Here is a tiny trained network, its code and every weight. The questions are about switching its units off for an input and a target symbol, where a switched-off unit gives its printed mean instead of its output.

import numpy as np


def w(rows, s, z=0):
    codes = np.array(rows[::2]) - 128.0
    scale = np.full(codes.shape[1], s)
    scale[-1] = z or s
    return codes * scale


def norm(h):
    return h / np.sqrt((h * h).mean(-1, keepdims=True) + 1e-5)


def f(y):
    return y / 2 * (1 + np.tanh(0.7978845608 * (y + 0.044715 * y**3)))


def softmax(a):
    e = np.exp(a - a.max(-1, keepdims=True))
    return e / e.sum(-1, keepdims=True)


def log_softmax(a):
    a = a - a.max(-1, keepdims=True)
    return a - np.log(np.exp(a).sum(-1, keepdims=True))


def net(x, mask):
    ids = ['αβηθμξσφω'.index(c) for c in x.split()]
    T = len(ids)
    res = E[ids] + P[:T]
    u = 0
    for l in range(2):
        r = norm(res)
        for j in range(2):
            rows = slice(2 * j, 2 * j + 2)
            q, k, v = (r @ M[l][rows].T for M in (Q, K, V))
            z = softmax(np.where(np.tri(T) > 0, q @ k.T / 2**0.5, -1e9)) @ v
            o = O[l][rows]
            res = res + np.where(mask[u + j], z, o[:, -1]) @ o[:, :-1]
        u += 2
        y = f(norm(res) @ A[l][:, :-1].T + A[l][:, -1])
        res = res + np.where(mask[u : u + 4], y, B[l][:, -1]) @ B[l][:, :-1]
        u += 4
    return log_softmax(norm(res)[-1] @ U[:, :-1].T + U[:, -1])


Q, K, V, O, A, B = {}, {}, {}, {}, {}, {}
E = w([
[192,110,120,143],'α',
[169,218,150,77],'β',
[184,135,95,141],'η',
[143,129,91,136],'θ',
[175,132,96,139],'μ',
[8,154,70,101],'ξ',
[202,96,152,168],'σ',
[147,80,64,158],'φ',
[46,207,99,128],'ω',
],0.015)
P = w([
[88,142,254,170],'0',
[106,245,19,69],'1',
[135,236,64,87],'2',
[222,190,222,173],'3',
[150,238,109,110],'4',
[166,226,128,110],'5',
],0.0063)
Q[0] = w([
[45,234,188,122],'L0H1',
[57,178,115,70],'L0H1',
[136,250,250,51],'L0H2',
[190,255,141,205],'L0H2',
],0.0071)
K[0] = w([
[254,205,98,134],'L0H1',
[111,127,67,5],'L0H1',
[107,162,247,69],'L0H2',
[106,131,200,231],'L0H2',
],0.0096)
V[0] = w([
[108,161,142,174],'L0H1',
[118,85,194,98],'L0H1',
[44,123,254,126],'L0H2',
[128,104,240,67],'L0H2',
],0.0097)
O[0] = w([
[130,74,52,209,201],'L0H1',
[76,195,124,129,3],'L0H1',
[37,46,92,152,93],'L0H2',
[152,83,139,2,52],'L0H2',
],0.0093,0.0035)
A[0] = w([
[185,169,13,240,64],'L0N1',
[132,188,134,119,36],'L0N2',
[156,121,208,163,254],'L0N3',
[29,254,106,119,18],'L0N4',
],0.0063,0.0037)
B[0] = w([
[169,124,236,188,253],'L0N1',
[102,49,233,79,117],'L0N2',
[45,206,2,115,186],'L0N3',
[81,94,57,99,143],'L0N4',
],0.0054,0.0058)
Q[1] = w([
[201,142,62,173],'L1H1',
[83,80,152,155],'L1H1',
[246,180,63,206],'L1H2',
[166,190,197,70],'L1H2',
],0.012)
K[1] = w([
[169,24,164,189],'L1H1',
[187,193,94,113],'L1H1',
[84,2,219,124],'L1H2',
[224,136,209,55],'L1H2',
],0.0075)
V[1] = w([
[109,81,223,102],'L1H1',
[218,97,106,51],'L1H1',
[246,127,59,156],'L1H2',
[97,245,107,107],'L1H2',
],0.011)
O[1] = w([
[245,122,84,183,3],'L1H1',
[2,125,97,149,37],'L1H1',
[124,116,51,181,147],'L1H2',
[80,191,184,90,102],'L1H2',
],0.0068,0.0047)
A[1] = w([
[212,140,155,106,109],'L1N1',
[101,165,209,4,42],'L1N2',
[149,175,79,236,176],'L1N3',
[30,193,65,114,255],'L1N4',
],0.012,0.003)
B[1] = w([
[111,56,177,140,180],'L1N1',
[208,162,75,39,173],'L1N2',
[79,168,119,92,254],'L1N3',
[119,8,154,78,215],'L1N4',
],0.011,0.0096)
U = w([
[29,17,143,84,173],'α',
[175,130,149,10,130],'β',
[49,147,99,88,140],'η',
[124,69,21,220,120],'θ',
[74,168,79,110,77],'μ',
[176,115,236,118,38],'ξ',
[238,31,97,162,58],'σ',
[161,201,141,183,255],'φ',
[114,104,243,157,63],'ω',
],0.012,0.0025)

Each question gives the input, a string of symbols that net reads in full, and the target symbol t.
The units are the heads (2 rows each of Q, K, V and O) and the neurons (one row each of A and B). Each row of codes is followed by its name. A weight is (code - 128) times the scale printed after its matrix; where a second scale follows, it is the last column's (O, A, B and U).
mask holds one flag per unit, layer by layer, with each layer's heads first. A switched-off unit (its flag False) gives its mean, the last column of its rows in O or B, instead of its output. The means were averaged over made-up inputs and are rounded, as every weight is.
A unit's drop is (log p(t) with every unit on - log p(t) with that unit switched off) / (log p(t) with every unit on - log p(t) with every unit switched off).
The circuit of an input: a set's keep is (log p(t) with only the set's units on - log p(t) with every unit switched off) / (log p(t) with every unit on - log p(t) with every unit switched off). Starting from all 12 units, units are removed one at a time, each time the one whose removal leaves the highest keep (on an exact tie, the one counted first), for as long as the keep stays at least 0.8.
circuit, biggest first: the units of the circuit, biggest drop first
most important unit: the unit with the biggest drop
k most important neurons: the k neurons with the biggest drops, biggest first
top k neurons in layer l: the k neurons of layer l with the biggest drops, biggest first
input α φ σ, target α: 2 most important neurons -> L0N1; L0N3
input μ θ ω σ β μ, target μ: most important unit -> L1H2
input η μ ξ φ α, target η: 2 most important neurons -> L1N3; L0N3
input η ω α ω η μ, target η: 3 most important neurons -> L1N3; L0N1; L0N3
input α ξ η β ω μ, target α: circuit, biggest first -> L0N1; L0N3; L0H2; L1H1
input η β η φ β θ, target η: top 2 neurons in layer 1 -> L1N3; L1N1
input α α φ α, target α: 3 most important neurons -> L0N1; L0N3; L1N4
input μ β θ θ, target μ: circuit, biggest first -> L1N3; L1H2
input η β β ω α, target η: 3 most important neurons -> L1N3; L0N1; L0N3
input θ φ α β η, target θ: top 2 neurons in layer 1 -> L1N4; L1N2
input α ω ω θ, target α: circuit, biggest first -> L0N1; L0H2; L1H1
input η σ θ ω θ σ, target η: circuit, biggest first -> L1N3; L0N3; L1H2
input ω μ θ β θ σ, target ω: circuit, biggest first -> L0H2; L1N4; L1N2; L1H1
input φ φ α θ θ θ, target φ: circuit, biggest first -> L0H2
input β σ σ, target β: 2 most important neurons -> L1N2; L0N1
input θ σ θ θ, target θ: circuit, biggest first -> L0H2; L1N4
input ξ β ω, target α: 2 most important neurons -> L1N4; L0N4
input μ σ σ, target μ: 2 most important neurons -> L1N3; L0N3
input ω μ θ α μ μ, target ω: 3 most important neurons -> L0N1; L0N3; L1N4
input ξ σ σ, target ξ: top neuron in layer 1 -> L1N1
input σ β μ, target σ: 2 most important neurons -> L0N3; L1N4
input μ μ ξ α, target μ: 2 most important neurons -> L0N3; L1N3
input ξ φ α α μ, target ξ: 2 most important neurons -> L1N1; L0N3
input μ ω ω, target β: top 3 neurons in layer 0 -> L0N3; L0N4; L0N2
